Below is a small trained network, with its code and all its weights. Each question gives an input and a target symbol and asks what happens when units are switched off, that is, made to give their printed mean instead of their output.

import numpy as np


def w(rows, s, z=0):
    codes = np.array(rows[::2]) - 128.0
    scale = np.full(codes.shape[1], s)
    scale[-1] = z or s
    return codes * scale


def f(y):
    return np.maximum(y, 0)


def softmax(a):
    e = np.exp(a - a.max(-1, keepdims=True))
    return e / e.sum(-1, keepdims=True)


def log_softmax(a):
    a = a - a.max(-1, keepdims=True)
    return a - np.log(np.exp(a).sum(-1, keepdims=True))


def net(x, mask):
    ids = ['βδεηθλμξπστφω'.index(c) for c in x.split()]
    T = len(ids)
    res = E[ids] + P[:T]
    u = 0
    for l in range(3):
        q, k, v = (res @ M[l].T for M in (Q, K, V))
        z = softmax(np.where(np.tri(T) > 0, q @ k.T / 3**0.5, -1e9)) @ v
        res = res + np.where(mask[u], z, O[l][:, -1]) @ O[l][:, :-1]
        u += 1
        y = f(res @ A[l][:, :-1].T + A[l][:, -1])
        res = res + np.where(mask[u : u + 4], y, B[l][:, -1]) @ B[l][:, :-1]
        u += 4
    return log_softmax(res[-1] @ U[:, :-1].T + U[:, -1])


Q, K, V, O, A, B = {}, {}, {}, {}, {}, {}
E = w([
[138,124,165,194,159,31,180,161],'β',
[52,163,96,49,94,43,50,185],'δ',
[151,161,146,143,21,124,185,163],'ε',
[192,123,125,169,160,172,216,144],'η',
[165,106,47,64,134,52,237,98],'θ',
[168,129,65,124,150,25,92,73],'λ',
[144,78,171,146,114,145,54,132],'μ',
[119,127,57,22,120,197,129,197],'ξ',
[15,128,185,118,153,47,175,224],'π',
[142,90,207,135,63,239,156,247],'σ',
[219,53,10,181,107,121,122,189],'τ',
[214,150,95,118,56,203,101,83],'φ',
[136,53,84,92,209,158,132,190],'ω',
],0.013)
P = w([
[120,147,89,254,114,142,164,156],'0',
[145,101,166,71,111,118,155,148],'1',
[206,119,150,107,110,104,127,188],'2',
[90,156,168,174,157,138,160,113],'3',
[138,191,141,188,134,145,123,141],'4',
[184,118,141,84,128,132,150,157],'5',
[214,140,139,114,134,112,144,184],'6',
],0.0087)
Q[0] = w([
[146,93,107,53,151,90,130,91],'0.h0',
[63,41,90,110,130,190,98,76],'0.h0',
[245,57,179,38,87,95,137,254],'0.h0',
],0.006)
K[0] = w([
[91,183,156,191,121,85,179,74],'0.h0',
[120,72,184,53,140,133,199,66],'0.h0',
[79,213,71,253,226,159,85,103],'0.h0',
],0.0053)
V[0] = w([
[160,65,68,181,192,143,102,122],'0.h0',
[77,178,193,162,143,168,255,94],'0.h0',
[114,125,43,98,126,135,197,112],'0.h0',
],0.0082)
O[0] = w([
[172,170,162,191,212,169,24,82,252],'0.h0',
[218,136,133,159,191,109,245,173,124],'0.h0',
[130,255,45,105,167,174,139,178,152],'0.h0',
],0.0079,0.0035)
A[0] = w([
[170,172,167,172,163,131,146,61,77],'0.n0',
[91,154,108,130,103,216,131,109,5],'0.n1',
[207,122,188,87,14,186,132,104,237],'0.n2',
[169,33,2,140,176,66,128,92,163],'0.n3',
],0.0064,0.0019)
B[0] = w([
[197,68,51,96,166,54,36,145,152],'0.n0',
[153,85,74,167,99,107,93,183,147],'0.n1',
[99,66,56,171,176,41,124,191,254],'0.n2',
[31,241,204,146,139,162,2,117,201],'0.n3',
],0.0072,0.0057)
Q[1] = w([
[3,102,157,166,123,159,133,86],'1.h0',
[95,114,135,102,95,239,223,42],'1.h0',
[153,254,149,185,21,170,114,124],'1.h0',
],0.0056)
K[1] = w([
[152,66,85,40,191,149,142,92],'1.h0',
[170,121,254,35,99,103,60,103],'1.h0',
[190,114,176,122,103,103,102,169],'1.h0',
],0.006)
V[1] = w([
[74,204,94,77,149,74,167,49],'1.h0',
[104,69,49,28,193,203,138,75],'1.h0',
[2,100,174,164,204,132,136,154],'1.h0',
],0.0085)
O[1] = w([
[203,186,143,114,67,63,111,162,10],'1.h0',
[245,125,133,84,78,204,83,140,47],'1.h0',
[162,146,193,88,127,96,35,200,157],'1.h0',
],0.012)
A[1] = w([
[112,179,128,108,255,116,74,153,185],'1.n0',
[108,106,143,116,142,202,170,98,136],'1.n1',
[134,98,152,202,92,181,122,115,249],'1.n2',
[105,138,155,132,119,94,126,74,16],'1.n3',
],0.0084,0.0019)
B[1] = w([
[132,89,169,177,3,173,206,102,253],'1.n0',
[207,122,69,175,91,158,95,108,171],'1.n1',
[183,95,74,71,172,131,105,151,167],'1.n2',
[198,183,134,183,108,60,79,88,138],'1.n3',
],0.0073,0.017)
Q[2] = w([
[139,84,60,183,3,66,209,137],'2.h0',
[80,104,158,140,109,172,120,191],'2.h0',
[90,101,111,166,62,132,93,75],'2.h0',
],0.005)
K[2] = w([
[149,102,105,254,111,150,59,145],'2.h0',
[161,184,113,199,187,68,74,125],'2.h0',
[158,97,129,210,92,104,144,203],'2.h0',
],0.0055)
V[2] = w([
[110,92,118,108,74,193,175,227],'2.h0',
[79,255,147,146,123,182,116,116],'2.h0',
[73,130,54,101,79,115,102,132],'2.h0',
],0.0072)
O[2] = w([
[37,254,145,98,154,248,142,107,254],'2.h0',
[125,116,123,211,59,212,151,188,61],'2.h0',
[21,148,25,131,139,111,81,124,119],'2.h0',
],0.0074,0.0085)
A[2] = w([
[107,136,157,139,160,135,147,123,254],'2.n0',
[128,126,132,171,167,68,135,117,18],'2.n1',
[151,83,105,174,143,135,125,255,104],'2.n2',
[73,117,138,96,78,120,105,148,111],'2.n3',
],0.0098,0.0063)
B[2] = w([
[214,119,134,84,116,114,131,156,254],'2.n0',
[100,32,116,63,88,122,144,184,150],'2.n1',
[79,198,171,90,137,115,144,22,194],'2.n2',
[167,222,125,175,201,137,2,157,159],'2.n3',
],0.0092,0.014)
U = w([
[129,77,155,112,40,128,166,109,43],'β',
[118,169,78,100,151,107,59,152,113],'δ',
[61,138,46,151,116,104,174,176,62],'ε',
[232,119,102,152,139,142,182,80,183],'η',
[166,195,83,70,26,119,165,84,202],'θ',
[143,136,122,132,36,97,91,18,133],'λ',
[179,44,144,85,156,123,35,98,253],'μ',
[147,143,35,11,78,191,114,162,177],'ξ',
[130,160,179,154,123,126,136,219,77],'π',
[53,127,161,100,203,189,155,97,41],'σ',
[100,116,101,228,103,188,98,120,79],'τ',
[125,118,2,74,145,109,115,58,75],'φ',
[192,102,178,75,45,223,100,135,132],'ω',
],0.0066,0.0053)

Each question gives the input, a string of symbols that net reads in full, and the target symbol t.
The units are the heads (3 rows each of Q, K, V and O) and the neurons (one row each of A and B). Each row of codes is followed by its name. A weight is (code - 128) times the scale printed after its matrix; where a second scale follows, it is the last column's (O, A, B and U).
mask holds one flag per unit, layer by layer, with each layer's heads first. A switched-off unit (its flag False) gives its mean, the last column of its rows in O or B, instead of its output. The means were averaged over made-up inputs and are rounded, as every weight is.
A unit's drop is (log p(t) with every unit on - log p(t) with that unit switched off) / (log p(t) with every unit on - log p(t) with every unit switched off).
The circuit of an input: a set's keep is (log p(t) with only the set's units on - log p(t) with every unit switched off) / (log p(t) with every unit on - log p(t) with every unit switched off). Starting from the 12 units with the biggest drops (on a tie, the unit counted first), units are removed one at a time, each time the one whose removal leaves the highest keep (on an exact tie, the one counted first), for as long as the keep stays at least 0.8.
units of the circuit, in order: the units of the circuit, biggest drop first
most important unit: the unit with the biggest drop
k most important neurons: the k neurons with the biggest drops, biggest first
top k neurons in layer l: the k neurons of layer l with the biggest drops, biggest first
input ε μ λ, target ε: most important unit	1.h0
input τ μ σ, target τ: top 2 neurons in layer 1	1.n0, 1.n1
input ε σ η, target ε: units of the circuit, in order	1.h0, 0.h0
input σ π η σ φ, target σ: units of the circuit, in order	1.h0, 2.h0, 0.h0
input μ ξ ξ, target μ: units of the circuit, in order	0.h0, 2.h0
input ε σ σ, target ε: units of the circuit, in order	1.h0, 0.h0
input μ λ ξ μ σ φ, target μ: units of the circuit, in order	0.h0, 2.h0, 1.n0
input η π η β φ, target η: units of the circuit, in order	0.h0, 2.h0
input ω τ σ ω ω λ, target ω: units of the circuit, in order	1.h0, 1.n0, 0.n3
input μ σ τ, target μ: units of the circuit, in order	0.h0, 2.h0
input μ μ ε σ μ ω, target μ: top 2 neurons in layer 2	2.n2, 2.n3
input ω σ ω, target ω: units of the circuit, in order	1.h0, 1.n0
input σ ε η, target σ: top 2 neurons in layer 1	1.n3, 1.n2
input ω ε β, target ω: units of the circuit, in order	1.h0, 1.n0
input σ σ τ, target σ: units of the circuit, in order	2.h0, 1.h0
input τ τ λ μ ω λ, target τ: top 2 neurons in layer 2	2.n2, 2.n0
input ω ω τ, target ω: units of the circuit, in order	1.h0, 0.n3, 1.n0
input δ λ μ ε λ ε τ, target τ: most important unit	0.n3
input φ ε μ, target φ: 2 most important neurons	0.n3, 1.n0
input δ τ ω, target δ: most important unit	0.h0
input τ θ τ τ σ σ σ, target τ: top 2 neurons in layer 1	1.n0, 1.n1
input μ φ δ ε φ ω λ, target λ: top 2 neurons in layer 0	0.n3, 0.n2
input σ μ σ μ μ, target μ: 3 most important neurons	2.n0, 2.n2, 1.n3
input σ θ μ θ, target θ: 2 most important neurons	0.n3, 2.n0
